Below is a small trained network, with its code and all its weights. Each question gives an input and a class and asks what happens when units are switched off, that is, made to give their printed mean instead of their output.

import numpy as np


def w(rows, s, z=0):
    codes = np.array(rows[::2]) - 128.0
    scale = np.full(codes.shape[1], s)
    scale[-1] = z or s
    return codes * scale


def norm(h):
    return h / np.sqrt((h * h).mean(-1, keepdims=True) + 1e-5)


def f(y):
    return np.maximum(y, 0)


def log_softmax(a):
    a = a - a.max(-1, keepdims=True)
    return a - np.log(np.exp(a).sum(-1, keepdims=True))


def net(x, mask):
    res = np.array(x, float).reshape(1, 7) / 4 @ E
    u = 0
    for l in range(3):
        y = f(norm(res) @ A[l][:, :-1].T + A[l][:, -1])
        res = res + np.where(mask[u : u + 9], y, B[l][:, -1]) @ B[l][:, :-1]
        u += 9
    return log_softmax(norm(res)[-1] @ U[:, :-1].T + U[:, -1])


A, B = {}, {}
E = w([
[108,239,201],'x0',
[98,255,86],'x1',
[143,140,105],'x2',
[161,125,214],'x3',
[185,84,143],'x4',
[242,162,7],'x5',
[145,176,220],'x6',
],0.0068)
A[0] = w([
[144,122,93,44],'0.n0',
[137,138,140,42],'0.n1',
[104,142,101,103],'0.n2',
[95,70,152,147],'0.n3',
[123,129,123,41],'0.n4',
[153,152,100,252],'0.n5',
[2,121,22,97],'0.n6',
[86,169,119,225],'0.n7',
[190,146,107,6],'0.n8',
],0.018,0.002)
B[0] = w([
[199,194,73,162],'0.n0',
[161,110,134,137],'0.n1',
[126,204,161,155],'0.n2',
[83,49,182,201],'0.n3',
[156,234,132,128],'0.n4',
[189,72,231,189],'0.n5',
[158,207,251,254],'0.n6',
[121,134,253,193],'0.n7',
[166,122,125,180],'0.n8',
],0.0049,0.0078)
A[1] = w([
[2,205,162,10],'1.n0',
[116,188,170,147],'1.n1',
[83,94,204,160],'1.n2',
[30,182,137,72],'1.n3',
[180,129,209,178],'1.n4',
[189,187,160,52],'1.n5',
[151,88,235,253],'1.n6',
[157,116,162,75],'1.n7',
[82,200,195,144],'1.n8',
],0.0089,0.0035)
B[1] = w([
[187,143,135,162],'1.n0',
[217,137,163,179],'1.n1',
[50,49,254,196],'1.n2',
[106,188,120,149],'1.n3',
[170,23,176,218],'1.n4',
[125,98,134,167],'1.n5',
[125,85,171,254],'1.n6',
[117,144,147,143],'1.n7',
[130,135,218,198],'1.n8',
],0.0073,0.0098)
A[2] = w([
[95,72,55,70],'2.n0',
[170,83,117,161],'2.n1',
[66,193,6,251],'2.n2',
[69,178,148,41],'2.n3',
[139,214,48,115],'2.n4',
[178,60,152,158],'2.n5',
[140,191,139,109],'2.n6',
[98,83,63,117],'2.n7',
[190,104,119,191],'2.n8',
],0.011,0.0019)
B[2] = w([
[214,99,254,137],'2.n0',
[119,195,17,186],'2.n1',
[75,146,223,132],'2.n2',
[218,138,51,140],'2.n3',
[56,175,205,139],'2.n4',
[177,181,133,254],'2.n5',
[42,85,225,150],'2.n6',
[76,140,13,137],'2.n7',
[91,233,239,194],'2.n8',
],0.0048,0.0071)
U = w([
[49,40,129,2],'0',
[120,120,255,228],'1',
[146,128,55,74],'2',
],0.015,0.0043)

Each question gives the input, the list of numbers given to net, and the class t.
The units are the neurons (one row each of A and B). Each row of codes is followed by its name. A weight is (code - 128) times the scale printed after its matrix; where a second scale follows, it is the last column's (A, B and U).
mask holds one flag per neuron, layer by layer. A switched-off neuron (its flag False) gives its mean, the last column of its row in B, instead of its output. The means were averaged over made-up inputs and are rounded, as every weight is.
A unit's drop is (log p(t) with every unit on - log p(t) with that unit switched off) / (log p(t) with every unit on - log p(t) with every unit switched off).
The circuit of an input: a set's keep is (log p(t) with only the set's units on - log p(t) with every unit switched off) / (log p(t) with every unit on - log p(t) with every unit switched off). Starting from the 12 units with the biggest drops (on a tie, the unit counted first), units are removed one at a time, each time the one whose removal leaves the highest keep (on an exact tie, the one counted first), for as long as the keep stays at least 0.8.
circuit, biggest first: the units of the circuit, biggest drop first
top k neurons: the k neurons with the biggest drops, biggest first
top k neurons in layer l: the k neurons of layer l with the biggest drops, biggest first
drop of u: that unit's drop, to one decimal
input [0,-1,0,2,-1,8,2], class 2: top neuron in layer 2 => 2.n1
input [2,-3,2,3,-7,7,-2], class 2: circuit, biggest first => 0.n6, 1.n2, 1.n8, 1.n6
input [1,-4,-4,-8,-5,7,3], class 2: top 3 neurons => 1.n2, 1.n8, 0.n0
input [-4,0,7,5,7,2,-3], class 2: top 2 neurons => 0.n6, 1.n2
input [-5,-1,3,-5,1,2,0], class 2: top 2 neurons in layer 0 => 0.n7, 0.n0
input [-3,-3,0,8,-3,-6,-7], class 0: top 2 neurons in layer 1 => 1.n8, 1.n1
input [-1,-5,-4,-3,4,1,-5], class 0: top 2 neurons in layer 2 => 2.n7, 2.n1
input [-6,-2,1,1,7,7,5], class 2: top 2 neurons in layer 0 => 0.n6, 0.n7
input [0,-1,-7,-2,7,7,6], class 2: top 3 neurons in layer 0 => 0.n6, 0.n7, 0.n3
input [-6,2,0,-1,8,2,-4], class 2: drop of 1.n2 => 0.1
input [-2,-4,2,-8,4,2,-2], class 2: drop of 0.n7 => 0.2
input [-4,-4,-1,-2,6,-3,-2], class 0: drop of 2.n7 => 0.1
input [-3,8,4,-7,-3,4,-5], class 1: drop of 0.n6 => 0.1
input [-5,-8,8,3,-6,-4,4], class 0: top neuron in layer 2 => 2.n8
